Below are the code and all the weights of a small trained network. Each question names an input and a class and asks about switching units off, where a switched-off unit gives its printed mean instead of its output.

import numpy as np


def w(rows, s, z=0):
    codes = np.array(rows[::2]) - 128.0
    scale = np.full(codes.shape[1], s)
    scale[-1] = z or s
    return codes * scale


def f(y):
    return np.maximum(y, 0)


def log_softmax(a):
    a = a - a.max(-1, keepdims=True)
    return a - np.log(np.exp(a).sum(-1, keepdims=True))


def net(x, mask):
    res = np.array(x, float).reshape(1, 6) / 4 @ E
    y = f(res @ A[0][:, :-1].T + A[0][:, -1])
    res = res + np.where(mask, y, B[0][:, -1]) @ B[0][:, :-1]
    return log_softmax(res[-1] @ U[:, :-1].T + U[:, -1])


A, B = {}, {}
E = w([
[97,165,245],'x0',
[128,128,127],'x1',
[127,129,127],'x2',
[94,237,93],'x3',
[128,128,128],'x4',
[9,80,103],'x5',
],0.014)
A[0] = w([
[133,175,189,169],'n1',
[170,159,179,121],'n2',
[58,124,74,195],'n3',
[112,29,149,200],'n4',
[153,164,184,153],'n5',
[72,147,199,139],'n6',
[183,81,76,84],'n7',
[184,88,141,195],'n8',
[190,172,105,254],'n9',
[179,83,142,193],'n10',
[147,202,122,57],'n11',
[170,125,79,160],'n12',
[119,175,145,32],'n13',
[229,161,144,254],'n14',
[176,5,118,219],'n15',
[203,152,141,231],'n16',
[176,74,141,201],'n17',
[120,180,207,164],'n18',
[29,111,83,213],'n19',
[48,116,167,166],'n20',
[82,142,162,194],'n21',
],0.014,0.0065)
B[0] = w([
[87,142,124,199],'n1',
[104,162,123,187],'n2',
[96,108,72,208],'n3',
[164,83,163,215],'n4',
[107,162,131,191],'n5',
[152,85,170,196],'n6',
[130,133,177,192],'n7',
[96,166,119,197],'n8',
[173,185,130,219],'n9',
[82,152,125,196],'n10',
[186,123,143,173],'n11',
[178,150,131,186],'n12',
[131,96,185,152],'n13',
[134,248,136,249],'n14',
[102,106,189,250],'n15',
[136,204,139,220],'n16',
[78,133,137,201],'n17',
[78,118,140,212],'n18',
[110,73,89,229],'n19',
[153,84,136,194],'n20',
[160,83,144,181],'n21',
],0.017)
U = w([
[168,165,194,202],'0',
[57,97,125,198],'1',
[24,165,131,3],'2',
[215,84,186,79],'3',
[244,171,80,141],'4',
[122,127,15,96],'5',
],0.012,0.0038)

Each question gives the input, the list of numbers given to net, and the class t.
The units are the neurons (one row each of A and B). Each row of codes is followed by its name. A weight is (code - 128) times the scale printed after its matrix; where a second scale follows, it is the last column's (A, B and U).
mask holds one flag per neuron, in row order. A switched-off neuron (its flag False) gives its mean, the last column of its row in B, instead of its output. The means were averaged over made-up inputs and are rounded, as every weight is.
A unit's drop is (log p(t) with every unit on - log p(t) with that unit switched off) / (log p(t) with every unit on - log p(t) with every unit switched off).
The circuit of an input: a set's keep is (log p(t) with only the set's units on - log p(t) with every unit switched off) / (log p(t) with every unit on - log p(t) with every unit switched off). Starting from the 12 units with the biggest drops (on a tie, the unit counted first), units are removed one at a time, each time the one whose removal leaves the highest keep (on an exact tie, the one counted first), for as long as the keep stays at least 0.8.
circuit, biggest first: the units of the circuit, biggest drop first
most important unit: the unit with the biggest drop
top k neurons: the k neurons with the biggest drops, biggest first
drop when u is switched off: that unit's drop, to one decimal
input [-2,0,2,2,-7,-8], class 4: circuit, biggest first -> [n15]
input [6,-1,-5,-5,-1,1], class 3: circuit, biggest first -> [n4 n14]
input [1,6,7,-1,-6,-6], class 2: circuit, biggest first -> [n4 n6]
input [1,-7,4,1,-4,1], class 1: circuit, biggest first -> [n14 n16]
input [8,-6,4,1,4,7], class 1: top 3 neurons -> [n18 n19 n9]
input [-2,-1,-4,-4,4,1], class 1: top 3 neurons -> [n14 n9 n16]
input [7,2,-4,7,-3,0], class 0: top 3 neurons -> [n6 n11 n21]
input [-5,-5,-3,1,4,-8], class 4: top 3 neurons -> [n9 n12 n18]
input [-8,0,-1,3,1,1], class 5: top 2 neurons -> [n3 n14]
input [0,8,-4,2,-6,-6], class 4: top 2 neurons -> [n15 n9]
input [1,-7,7,-3,-5,-3], class 2: drop when n8 is switched off -> 0.1
input [-6,5,-4,1,-2,5], class 5: drop when n17 is switched off -> 0.1
input [2,-6,8,6,0,5], class 1: drop when n20 is switched off -> 0.0
input [3,-6,-4,-5,3,6], class 3: most important unit -> n4
